The symbols move the states like this.
QZ: ga>PM, gi>FL, ge>RC, li>., za>DS, vu>ZG
TJ: ga>RT, gi>MR, ge>ZL, li>TC, za>FM, vu>ZJ
RZ: ga>BZ, gi>CN, ge>QQ, li>., za>CH, vu>QG
JZ: ga>ZP, gi>DR, ge>MP, li>., za>BS, vu>MH
GH: ga>MB, gi>LG, ge>NJ, li>., za>SR, vu>PJ
NR: ga>RD, gi>HM, ge>FC, li>BF, za>ZJ, vu>FF
TR: ga>CM, gi>JT, ge>BN, li>., za>LC, vu>SQ
FD: ga>QN, gi>FJ, ge>., li>MJ, za>TZ, vu>QM
DP: ga>DN, gi>GL, ge>PQ, li>TB, za>PP, vu>RQ
BL: ga>RM, gi>GF, ge>HC, li>., za>HP, vu>QS
SQ: ga>TB, gi>ZR, ge>GL, li>., za>BZ, vu>TR
ZB: ga>MM, gi>MS, ge>., li>MP, za>SG, vu>ZS
BM: ga>NJ, gi>TD, ge>TZ, li>LG, za>NR, vu>MF
NZ: ga>ZH, gi>SJ, ge>., li>NS, za>FJ, vu>GR
DR: ga>JZ, gi>LH, ge>NC, li>., za>CM, vu>JD
GF: ga>BL, gi>ZG, ge>JN, li>., za>JC, vu>PM
GT: ga>JB, gi>GR, ge>., li>FM, za>QM, vu>ZH
PJ: ga>DS, gi>MT, ge>CT, li>., za>JQ, vu>GH
NC: ga>MP, gi>FG, ge>MS, li>DR, za>RQ, vu>HL
SJ: ga>NZ, gi>SM, ge>., li>PP, za>NB, vu>JR
MF: ga>CT, gi>CG, ge>CP, li>MT, za>FF, vu>BM
PM: ga>QS, gi>QZ, ge>MC, li>., za>CL, vu>GF
MG: ga>BC, gi>JH, ge>QM, li>CQ, za>MF, vu>MJ
MP: ga>FF, gi>NC, ge>ZB, li>JZ, za>MR, vu>HM
TD: ga>BM, gi>HR, ge>HT, li>HP, za>HM, vu>CG
QD: ga>HT, gi>GQ, ge>., li>HR, za>HG, vu>SZ
TB: ga>LD, gi>SQ, ge>DP, li>., za>CC, vu>CM
QQ: ga>NT, gi>RP, ge>CJ, li>RZ, za>CZ, vu>DJ
JT: ga>TR, gi>TC, ge>RT, li>., za>QG, vu>ZR
HR: ga>TD, gi>ZD, ge>QD, li>JC, za>HL, vu>ML
NB: ga>FJ, gi>GZ, ge>., li>JN, za>QD, vu>FZ
CD: ga>JD, gi>SR, ge>LS, li>., za>SQ, vu>LH
LP: ga>DT, gi>ZL, ge>., li>RT, za>JB, vu>CF
MJ: ga>CZ, gi>HC, ge>FD, li>RM, za>BM, vu>MG
JR: ga>GR, gi>GG, ge>., li>FB, za>FZ, vu>SJ
LS: ga>HL, gi>RD, ge>GS, li>CD, za>GL, vu>FG
BQ: ga>GL, gi>ZJ, ge>CF, li>ZR, za>QQ, vu>RT
PP: ga>NS, gi>NT, ge>SJ, li>CC, za>JN, vu>FB
ZC: ga>CN, gi>CC, ge>NS, li>., za>BL, vu>PZ
LD: ga>TQ, gi>TB, ge>DN, li>., za>ZC, vu>BS
BC: ga>RC, gi>MG, ge>JG, li>FL, za>CT, vu>CZ
NM: ga>ML, gi>CT, ge>SN, li>DS, za>FG, vu>ZD
HL: ga>HM, gi>LS, ge>HG, li>JD, za>DP, vu>NC
HC: ga>MJ, gi>JN, ge>FJ, li>BL, za>TD, vu>JH
RC: ga>MC, gi>BC, ge>LL, li>QZ, za>NM, vu>QC
BN: ga>RQ, gi>RT, ge>DT, li>TR, za>LM, vu>GL
TZ: ga>TH, gi>HT, ge>., li>BM, za>FC, vu>CP
TQ: ga>ZR, gi>LD, ge>ZJ, li>., za>CN, vu>TC
RT: ga>BN, gi>TJ, ge>LP, li>JT, za>DJ, vu>BQ
CZ: ga>QC, gi>MJ, ge>QN, li>CH, za>NJ, vu>BC
JH: ga>MG, gi>MC, ge>JL, li>QS, za>CG, vu>HC
LZ: ga>FG, gi>FF, ge>RJ, li>JQ, za>RT, vu>RD
FB: ga>NH, gi>LM, ge>JR, li>TN, za>MC, vu>PP
JG: ga>LL, gi>QM, ge>., li>BC, za>QB, vu>QN
RP: ga>QQ, gi>NS, ge>ZH, li>CN, za>MJ, vu>FM
NT: ga>PP, gi>QQ, ge>SM, li>BZ, za>QC, vu>LM
JD: ga>MH, gi>CD, ge>HL, li>., za>TB, vu>DR
RM: ga>CH, gi>BL, ge>MJ, li>., za>LG, vu>CQ
FC: ga>SL, gi>ZS, ge>., li>NR, za>BG, vu>MM
DN: ga>ZJ, gi>DP, ge>FP, li>LD, za>NS, vu>MR
ML: ga>CG, gi>NM, ge>SZ, li>CL, za>NC, vu>HR
FL: ga>QZ, gi>CQ, ge>BC, li>., za>PJ, vu>CH
NS: ga>RP, gi>PP, ge>NZ, li>ZC, za>HC, vu>NH
LM: ga>FB, gi>DJ, ge>GG, li>LC, za>RC, vu>NT
QN: ga>GZ, gi>FD, ge>., li>CZ, za>TH, vu>JG
SZ: ga>QH, gi>SN, ge>., li>ML, za>MS, vu>QD
ZP: ga>JQ, gi>JZ, ge>FF, li>., za>TC, vu>BF
CM: ga>BS, gi>TR, ge>RQ, li>., za>TN, vu>TB
GL: ga>DP, gi>BQ, ge>FQ, li>SQ, za>NT, vu>BN
HT: ga>TZ, gi>QD, ge>., li>TD, za>ZS, vu>QH
RJ: ga>FR, gi>MM, ge>., li>LZ, za>LP, vu>SL
MC: ga>JH, gi>RC, ge>FZ, li>PM, za>ML, vu>JN
PZ: ga>DH, gi>TN, ge>NH, li>., za>QS, vu>ZC
CC: ga>ZC, gi>BZ, ge>PP, li>., za>GF, vu>TN
JQ: ga>LH, gi>ZP, ge>LZ, li>., za>JT, vu>SR
CL: ga>ZF, gi>DS, ge>ML, li>., za>DR, vu>JC
JC: ga>HP, gi>MB, ge>HR, li>., za>JD, vu>CL
LG: ga>GH, gi>HP, ge>BM, li>., za>BF, vu>MT
TH: ga>GQ, gi>TZ, ge>., li>NJ, za>SL, vu>QB
FR: ga>MS, gi>RJ, ge>., li>FG, za>DT, vu>GS
ZD: ga>HR, gi>NJ, ge>GQ, li>MB, za>LS, vu>NM
CH: ga>ZG, gi>RM, ge>CZ, li>., za>GH, vu>FL
SL: ga>GS, gi>FC, ge>., li>RD, za>CF, vu>RJ
MT: ga>PJ, gi>ZF, ge>MF, li>., za>ZP, vu>LG
LC: ga>TN, gi>QG, ge>LM, li>., za>QZ, vu>BZ
GS: ga>HG, gi>SL, ge>., li>LS, za>FQ, vu>FR
MM: ga>RJ, gi>ZB, ge>., li>FF, za>ZL, vu>FC
FG: ga>NC, gi>LZ, ge>FR, li>LH, za>BN, vu>LS
HG: ga>ZS, gi>GS, ge>., li>HL, za>PQ, vu>MS
GR: ga>GT, gi>JR, ge>., li>NH, za>JL, vu>NZ
NH: ga>FM, gi>FB, ge>GR, li>PZ, za>JH, vu>NS
CT: ga>NM, gi>MF, ge>QB, li>PJ, za>LZ, vu>NJ
GZ: ga>NB, gi>QN, ge>., li>QC, za>GQ, vu>LL
MB: ga>JC, gi>GH, ge>ZD, li>., za>CD, vu>DS
JN: ga>HC, gi>QC, ge>NB, li>GF, za>HR, vu>MC
CF: ga>FQ, gi>BG, ge>., li>BQ, za>CJ, vu>LP
NJ: ga>ZD, gi>BM, ge>TH, li>GH, za>RD, vu>CT
FZ: ga>JL, gi>LL, ge>., li>MC, za>SZ, vu>NB
FQ: ga>PQ, gi>CF, ge>., li>GL, za>SM, vu>DT
TN: ga>PZ, gi>LC, ge>FB, li>., za>PM, vu>CC
BS: ga>TC, gi>CM, ge>MR, li>., za>PZ, vu>LD
JB: ga>GG, gi>GT, ge>., li>DJ, za>JG, vu>CJ
TC: ga>JT, gi>BS, ge>TJ, li>., za>DH, vu>TQ
BF: ga>SR, gi>MH, ge>NR, li>., za>TQ, vu>ZP
QB: ga>SN, gi>CP, ge>., li>CT, za>RJ, vu>TH
QG: ga>LC, gi>DH, ge>DJ, li>., za>FL, vu>RZ
CP: ga>QB, gi>QH, ge>., li>MF, za>MM, vu>TZ
SM: ga>SJ, gi>CJ, ge>., li>NT, za>GZ, vu>GG
CJ: ga>SM, gi>ZH, ge>., li>QQ, za>QN, vu>JB
BZ: ga>CC, gi>RZ, ge>NT, li>., za>ZG, vu>LC
ZG: ga>GF, gi>CH, ge>QC, li>., za>MB, vu>QZ
CQ: ga>FL, gi>QS, ge>MG, li>., za>MT, vu>RM
QJ: ga>SG, gi>DT, ge>., li>RQ, za>JR, vu>PQ
MS: ga>ZB, gi>FR, ge>., li>NC, za>QJ, vu>HG
HP: ga>LG, gi>JC, ge>TD, li>., za>MH, vu>ZF
DT: ga>QJ, gi>LP, ge>., li>BN, za>GG, vu>FQ
MH: ga>BF, gi>JD, ge>HM, li>., za>LD, vu>JZ
GQ: ga>QD, gi>TH, ge>., li>ZD, za>GS, vu>SN
RQ: ga>MR, gi>BN, ge>QJ, li>CM, za>FB, vu>DP
SG: ga>ZL, gi>QJ, ge>., li>MR, za>GR, vu>FP
BG: ga>CF, gi>FP, ge>., li>ZJ, za>ZH, vu>ZL
HM: ga>NR, gi>HL, ge>ZS, li>MH, za>DN, vu>MP
LH: ga>DR, gi>JQ, ge>FG, li>., za>TR, vu>CD
PQ: ga>FP, gi>FQ, ge>., li>DP, za>SJ, vu>QJ
CN: ga>RZ, gi>ZC, ge>RP, li>., za>RM, vu>DH
SN: ga>SZ, gi>QB, ge>., li>NM, za>FR, vu>GQ
DJ: ga>LM, gi>FM, ge>JB, li>QG, za>BC, vu>QQ
FP: ga>BG, gi>PQ, ge>., li>DN, za>NZ, vu>SG
GG: ga>JR, gi>JB, ge>., li>LM, za>LL, vu>SM
QH: ga>CP, gi>SZ, ge>., li>CG, za>ZB, vu>HT
QC: ga>JN, gi>CZ, ge>GZ, li>ZG, za>ZD, vu>RC
ZF: ga>MT, gi>CL, ge>CG, li>., za>JZ, vu>HP
CG: ga>MF, gi>ML, ge>QH, li>ZF, za>MP, vu>TD
FM: ga>DJ, gi>NH, ge>GT, li>DH, za>MG, vu>RP
JL: ga>QM, gi>FZ, ge>., li>JH, za>QH, vu>FJ
SR: ga>CD, gi>BF, ge>RD, li>., za>ZR, vu>JQ
RD: ga>LS, gi>NR, ge>SL, li>SR, za>BQ, vu>LZ
ZH: ga>CJ, gi>NZ, ge>., li>RP, za>FD, vu>GT
QS: ga>CQ, gi>PM, ge>JH, li>., za>ZF, vu>BL
QM: ga>JG, gi>JL, ge>., li>MG, za>CP, vu>FD
ZR: ga>SQ, gi>TQ, ge>BQ, li>., za>RZ, vu>JT
ZJ: ga>BQ, gi>DN, ge>BG, li>TQ, za>RP, vu>TJ
DS: ga>CL, gi>PJ, ge>NM, li>., za>LH, vu>MB
FJ: ga>FD, gi>NB, ge>., li>HC, za>HT, vu>JL
LL: ga>FZ, gi>JG, ge>., li>RC, za>SN, vu>GZ
DH: ga>QG, gi>PZ, ge>FM, li>., za>CQ, vu>CN
ZS: ga>FC, gi>HG, ge>., li>HM, za>FP, vu>ZB
FF: ga>LZ, gi>MP, ge>MM, li>ZP, za>TJ, vu>NR
ZL: ga>LP, gi>SG, ge>., li>TJ, za>GT, vu>BG
MR: ga>TJ, gi>RQ, ge>SG, li>BS, za>NH, vu>DN

The rows follow the links: the fewer symbols apart two states are, the more alike their rows tend to be.

State, then a row for it; each showing differs a little:
MB: [-48  -5  45 -54   2 -30  -5  29  -4  22  38  -1   0 -33   2 -27  30   4 -29   7 -30  19  -5  30  -8 -35  22  -2 -22  -1  -2  45  -8 -14  28   7  33 -22 -23  -3   7 -14   2 -18]
BN: [-18 -18 -37  15  27  22   3 -28 -14 -18   1 -32 -26  29 -18  17 -35 -16  35   4 -42 -19 -39  27 -16  30 -13  -8 -29  11  -1 -32  21   1 -27  32 -19 -31  26  11 -10  15  -3   2]
TC: [ 11  -8 -34 -39  30  21 -16 -27  17  21 -16  -2 -17  29 -22 -22 -18  -1  40 -21  30 -20  -5 -22  34  24  35  -8  31  13  25 -36  23 -19 -27   4 -30  22  24  23  17 -22 -25 -19]
JC: [-26   4  41 -40   3 -26  32  24 -19  27   1  -8  -6 -32   3 -22  33  -6 -29  39  -5  13   1  -2 -35 -18  20   3   2  -1 -26  45 -19 -16  21   1  27 -12 -29   1 -29 -16  23 -12]
BG: [ 27  20  23   6  19  28 -20  26  25  -3  11  30 -22  25 -21   7 -15  19 -26 -21  23 -14  30 -25  22 -53  -4  -9  17   2  15 -49  22   8  26 -33  32  31  25  16  21  -1  -9  11]
LM: [-18 -15 -41  20 -29  19   7 -27  -4 -22   8 -34  18  30  26  25 -27  -6  36   5 -48 -10 -34  28   2  32 -20  18 -29 -14  -3 -16  13  11 -16  32 -31 -30  15 -13  -2  21  -8  10]
JL: [ 36  25 -43  11 -43 -18  24 -32   2 -12   0  31  35 -10  35  11   8  25  34  12  33   6  38 -24 -16  45 -12  19  17 -15 -16  -1  -4   3 -19 -39 -32  30  -4 -30 -15  13   9   1]
RM: [ 12  -4  46 -29 -42 -12 -10  33  20  30 -24  -3  30 -15  31 -34  15  -2 -33 -19  32  -1  -4 -21  25 -51  27  12  29 -21  17  19  -4  -7  15   0  36  21 -14 -20  12 -19 -13 -22]
MS: [ -4  25 -34  19  36 -10  25 -27 -13 -16  36  25 -28  -5 -38   2  16  17  41  36 -11   1  40   4 -40  48  -8 -12  -8  12 -23  -8   4   5 -12 -30 -25  -1   3  29 -23   7  26  16]
LG: [ 11   2  32 -35  -1 -22 -18  23  18  22 -23  -8  -5 -36  -3 -26  23   0 -31 -28  35  19   6 -15  25 -38  23   2  37  -1  11  29 -17 -15  23  -2  36  17 -26   5  16 -16 -13 -21]
CD: [-56   6  38 -38  31   0   1  26  -3  21  30  -7 -37 -12 -28 -23   2   0 -27  13 -28  -3  -4  27  -8 -33  34 -17 -16  18  -1  25  -7 -18  24   4  28 -24 -13  21   0 -23  -3  -8]
NH: [ 41 -20 -39  24 -25  16  15 -19 -12  -8 -47 -27  15  30  22  18 -28 -15  27  20  26 -13 -39 -18 -18  39 -15   9  20 -13 -20 -27  16  16 -19  34 -26  23  13 -17 -11   9  14   9]
RT: [ 10 -14 -32  22  19  31 -22 -35  17 -17 -21 -34 -18  25 -14  20 -25 -16  39 -36 -23 -11 -43  11  46  18  -4 -11 -15  10  19 -17  21   9 -20  34 -27  -8  21  22  32   8 -15   4]
ZB: [ 32  21 -46  13  38 -10   5 -31  -2 -16  -4  19 -32  -8 -31  13  16  19  26  17  30   3  37 -17 -28  45 -14  -9  23  26 -12  -5  -8  12 -21 -35 -33  23   4  32 -14   9  18   8]
ZP: [ 11  -6 -39 -30  44 -15 -20 -29  14  29 -34  -5 -38 -10 -33 -22  10  -2  38 -22  41   1  -8 -18  26  22  28 -12  27  18  10  12 -17 -14 -25   2 -30  18 -10  25  19 -22  -9 -22]
NT: [-24 -20  33  18 -26  31   3  33 -16 -11   3 -28  15  24  18  22 -24 -23 -32  -2 -41  -1 -35  26  -1 -39 -19   9 -31 -12   7 -21  22   6  24  34  21 -21  20 -12  -6  14  -1  18]
NJ: [ -5 -18  29  13   5 -25 -26  27  15 -12 -17 -29  -2 -35  -5  13  18 -16 -32 -34 -18  15 -44  14  40 -54 -20  -7 -14  -2  25  48  -9  14  16  36  29  -2 -33   0  33  18 -13  15]
BM: [ 29 -17  30  25   5 -23 -15  29   9 -13 -49 -28  -2 -34   5  18  25 -18 -41 -22  18  14 -35 -17  18 -40 -21   3  12  -4  19  56  -9  13  15  33  25  14 -30  -2  24  16 -16   1]
JD: [-26   2  35 -32  37  -4  17  33 -19  32  13   1 -35  -7 -31 -30  12  -1 -34  42   1   3  -1   8 -45 -21  28 -16   0  27 -31  10  -6 -20  19   7  24  -7  -3  30 -20 -23  23 -11]
LZ: [ -6 -17 -44  27  35 -15 -32 -34   8 -13 -11 -36 -41  -8 -37  27  20 -10  31 -34 -17   1 -44  11  39  14 -25  -9  -3  15  29  17 -17  11 -26  32 -28  -5  -5  23  25  15 -16  10]
NZ: [ 35  22  39  12 -23  22  17  25   2 -13   1  33  18  19  12  11 -27  16 -34  10  27 -17  42 -22 -13 -21 -10  10  13  -9 -20 -38  21   5  27 -36  29  22  28 -25 -15  12   6   0]
GQ: [-33  18  32   3   3 -26  -4  33   3 -16  61  28   0 -39   7  11  33  19 -34  -1 -28  14  45  24 -13 -28 -13   0 -26   2  -4  14 -14   9  26 -39  25 -23 -23  -1  -5   2   1   3]
FL: [-30  -4 -38 -44 -35 -16 -15 -23  17  25  16  -6  36 -14  31 -28  13  -3  29 -32 -16  12   7   9  34  23  25  18   0  -7  22  10 -10 -11 -17   2 -31  -2  -6 -19  28 -16 -12 -19]
FP: [ 33  27  39  21  22  35  13  26  -5  -5  -8  35 -14  36 -19   6 -21  27 -33  15  33 -14  36 -23 -24 -22  -4 -14  18  10 -10 -43  20   6  33 -31  30  18  25  13  -8   3  -1   4]
TD: [ 39 -25  38  30   4 -29   9  35 -21 -26 -49 -29   0 -30  -1  21  28 -24 -28  18  27  14 -29 -21 -22 -23 -22 -10  16  -8 -12  44 -24  18  17  34  28  25 -21   5  -2   0  15  16]
QN: [ -8  28  38  13 -30  -7 -16  24  34 -14  37  28  32   1  34  16   3  20 -34 -28 -16   8  40  12  38 -43 -13   9 -12 -17  26   2  -5   0  21 -33  35  -7 -16 -24  34   5 -15  -2]
HL: [  6 -22  32  23  35   5  23  37 -23 -20 -28 -30 -37  -5 -34  26   6 -18 -32  41 -12   3 -29   6 -41 -21 -16 -18  -5  17 -24  28  -3   8  25  36  20 -10  -9  26 -29   6  17   6]
LS: [-25 -23  30  26  35  -8 -16  33 -15 -19   5 -21 -41  -7 -37  26   7 -22 -38   5 -50   4 -29  28  -5 -24 -16 -18 -29  15  -4  23  -6  12  22  38  27 -30  -8  29   4  11   3   7]
ZR: [-35   2  40 -44  24  19 -21  26  26  20  12  -2 -16  25 -22 -30 -20   0 -29 -34  -6 -16  -1  20  28 -51  33  -3 -14  11  22 -28  19 -17  22   4  23 -10  16  11  24 -26 -19 -17]
GH: [-27   8  36 -31   1 -27 -28  28  27  26  17   0   5 -34   1 -32  35  -1 -27 -30  -6  20  -5  13  33 -43  27   3  -2   0  20  34 -21 -16  25   2  29  -9 -29  -4  23 -12 -16 -16]
ZC: [ 11  -3  37 -29 -26  26  10  26  -3  32 -35  -2  21  30  22 -25 -32  -7 -28  20  33  -8  -4 -23 -28 -28  29   0  31 -18 -12 -34  20 -13  24  -6  30  12  25 -13 -14 -13  15 -20]

Each walk starts at a row. The symbols on each line, taken left to right, move it on to the next state.
Answer with the state's row; about right is enough.
start [ 34 -10 -41  23 -36 -11  16 -22 -19 -10 -48 -33  30 -16  23  19   2 -25  23  15  25   2 -30 -12 -14  36 -19  12  15 -22 -15  24  -8   6 -28  28 -27  20 -12 -26 -15  17  20  10]
gi gi ge gi za
[ -6  21 -35   9   0 -33 -17 -29  36 -19  38  30  -5 -39  -2   4  27  12  35 -38 -12  15  33  14  31  11  -7   7  -5   8  20  23 -18   3 -16 -32 -29 -11 -27  -7  24   7 -13   3]
za ga za li gi ga ga
[  6 -26 -34  19  27  18  15 -31 -29 -16 -19 -34 -28  30 -24  24 -25 -16  31  31 -15 -21 -40  -7 -38  46 -21 -12 -10   3 -22 -10  12  10 -28  28 -28  -2  24  17 -24  14  10   8]
start [ 11  -5  33 -36 -29   2  22  32 -16  27 -29  -2  37  -6  36 -32   9  -5 -32  22  37  18  -6 -13 -11 -25  21  23  36 -22 -18  20  -5 -24  24   5  24  25 -18 -18  -9 -13  16 -25]
ga ge vu vu li vu gi
[  6   5 -36 -34 -37  -9  25 -27  -4  27 -35   3  29 -10  33 -32   4  -4  34  21  36  14  -4 -18 -21  46  26   9  26 -18 -16  19  -9 -22 -25   6 -22  16  -9 -26 -18  -9   7  -9]
gi gi za ge li ge li
[-45  -6 -32 -39  -5 -34   3 -25   6  32  27   3   6 -33  -1 -23  26  -1  32   4 -16  19   4  22   3  35  27   2 -15  -2  -1  39 -19 -12 -21   6 -27 -21 -31   3  -5 -22  13 -18]
start [ 24  25 -37  11 -22  16 -12 -33  27  -9   3  30  22  29  23  10 -20  20  32 -20  23  -8  43 -27  31  23 -15  12  25  -6  18 -41  27   9 -28 -41 -28  17  18 -21  21  11 -19   3]
ga li gi vu ga ga ga za
[  6 -17  48  21 -33  -9  30  16 -41 -19 -17 -33  23 -10  34  16   8  -9 -34  17  -7  12 -34   8 -38 -15 -18  21 -11 -20 -25  17  -9  14  25  25  22 -10 -18 -24 -22  16  23   6]
za ga za ga gi vu gi
[ -3 -22 -33  16  39  -3  15 -22 -30 -19 -11 -33 -38  -1 -21  18   5 -16  32  38  -4   3 -32   8 -32  55 -22 -11 -10  10 -33  32 -17  12 -21  32 -28   1   0  22 -25   7  25   7]
start [  6  -3  31 -31  20  32 -16  36  12  24 -20  -9 -24  21 -28 -23 -25  -1 -28 -16  28 -13  -6 -14  18 -39  35  -5  28  17  24 -21  25 -13  23  -3  29  24  18  15  23 -25 -21 -18]
gi ga gi ge vu ga
[ 30 -27 -31  26  35  21 -14 -29   7 -20 -50 -26 -25  26 -20  19 -27 -17  32 -25  23 -21 -44 -23  23  23 -11   2  12   9  18 -13  18   1 -19  35 -26  21  14  13  11   6 -16   1]
vu ga li vu ga ga
[-26   1 -33 -41  31  22  14 -36 -25  27   9  -6 -19  23 -21 -24 -31  -1  22  31  -7 -11  -2  10 -34  52  33 -17   2   4 -24 -35  12 -22 -21   2 -33 -10  25  13 -28 -25  16 -14]
start [-26  20 -30   6 -19  28   5 -23   8  -8  51  25  20  32  17  18 -24  22  34   8 -32  -9  40  15  -3  30  -8  11 -28 -16 -11 -44  15  10 -23 -36 -15 -30  16 -13   0   4   0   7]
vu ga li vu ga ga
[ 34 -13 -36  21 -18  22 -16 -17   8 -16 -49 -22  11  23  21   7 -24 -22  33 -21   8 -11 -44 -19  33  13  -6   2  12   0  17 -15  15  11 -27  34 -28  29  17 -13  21  14 -21  14]
vu gi ge gi
[ -7  12  35  16 -23  29  26  28 -14  -6  29  27  15  32  26  16 -31  27 -33  32  -9 -12  36   6 -35 -18  -8  15  -7  -9 -23 -43  19   8  21 -34  26 -13  19 -14 -32  -5   8   5]
start [ 30 -18 -39  20  33 -17 -21 -14   9 -17 -55 -22 -38 -13 -26  24  14 -17  35 -17  20  -2 -37 -19  21  18 -21 -19  11  10  20  20   4   1 -24  32 -25  25 -10  25  19   8 -20   7]
gi za vu za
[ 45 -24  29  25 -20  24  16  19 -18  -8 -46 -31  15  32  21  25 -14 -15 -40  14  25   5 -37 -14 -17 -23 -28   6  21  -9  -3 -12  14   2  16  36  30  22  28 -13 -16   3   1  12]
vu gi gi za ga
[  7 -19 -38  24 -33 -18  30 -25 -22 -23 -15 -30  33  -5  31  12  11 -19  29  28 -11   4 -34   3 -34  47 -16  18 -14  -9 -16  17  -5  12 -21  30 -32 -16 -17 -26 -30  12  20   4]
start [ 12  -1 -40 -35   0 -30 -23 -25   4  33 -31  -1  -1 -39  -3 -31  31   7  30 -22  33  17  -7 -23  23  23  23   2  29   2  26  39 -24  -7 -27  -1 -23  21 -29   1  22 -20  -8 -25]
za ga za za
[-35   8 -30 -35 -33  21 -15 -27  21  33  10  -1  22  30  18 -30 -27   0  37 -33  -8  -4  -3  14  37  23  36  13  -6 -15  28 -31  21 -22 -19   4 -27 -13  16 -12  23 -23 -20 -22]
gi ge ga vu gi ge
[ 35  17  32  21 -24  29 -14  30  33 -10   4  36  24  27  16   9 -30  25 -34 -25  24 -12  43 -18  29 -40  -9   6  18  -6  15 -47   8   8  21 -37  36  23  14 -14  24   3 -12   5]
start [ 35 -14 -28  22  -2 -38 -19 -25   3 -15 -41 -35   0 -31   4   2  26 -16  25 -24  20  16 -29 -20  23  16 -22  -1  17   3  11  58 -21  10 -19  31 -21  25 -29  -6  15  10 -10   9]
za gi za ga za gi gi
[ 10 -21 -30  23 -25  22  28 -30 -34 -14 -21 -29  22  28  22  15 -15 -25  32  35 -15 -14 -37   8 -36  45 -12  12 -13 -11 -22 -21  16   5 -22  33 -23  -9  21 -18 -25  15  13   8]
ga vu ga za gi za za
[ 37 -22  39  23  41  -1  12  32 -19 -16 -50 -31 -28  -9 -37  14  10 -26 -34  23  23   3 -37 -23 -25 -25 -16 -17  14  11 -13  21  -8   1  21  32  32  20  -8  31 -11   5  13   6]
start [-28   9  39 -28 -28  35  29  32 -20  30  -4  -8  23  27  18 -19 -27  -1 -33  41  -1  -2  -8   5 -41 -16  35   9  -4  -8 -28 -30  11 -16  16   2  31   2  21 -19 -29 -15  14 -13]
ga ga gi gi za
[-32  -1  32 -42 -31 -13  33  32 -22  26  11  -1  36 -11  27 -25  14   8 -40  38   3  10  -1   8 -42 -19  31   7   4 -10 -20  20 -19 -19  24  -4  29 -12 -12 -19 -28 -19  18 -13]
gi vu ga ga ga ga gi
[ 10   3 -43 -32 -46  -9 -15 -36  17  31 -32  -3  38 -19  30 -24  14  -8  37 -17  44  11  -1 -18  26  28  25  23  28  -4  17   9  -3 -16 -22  -3 -28  25  -5 -32  19 -12 -14 -19]
start [  2 -18  30  18 -23  30  28  28 -26 -15 -24 -31  29  28  18  22 -22 -20 -37  27 -11 -13 -35  -2 -43 -24 -18  14  -2  -9 -25 -19  16  10  28  32  32  -5  25 -19 -23  18  16  12]
vu gi vu li gi za
[-39   3  37 -37 -30 -11 -19  26  24  29  14   4  35 -15  34 -30   4  -2 -31 -33   2  13   6  14  36 -49  23  12  -4 -17  28  16  -9 -23  16   4  24 -13 -13 -26  21 -19 -13 -18]
za za gi vu gi gi ga
[ 11  -3 -35 -39  44  -9  11 -39 -11  26 -29  -1 -39  -7 -21 -33  -2  -4  42  16  41   1   8 -18 -21  42  27 -17  35  24 -18   9 -12 -17 -19   7 -22  23  -4  18 -11 -24   7 -17]
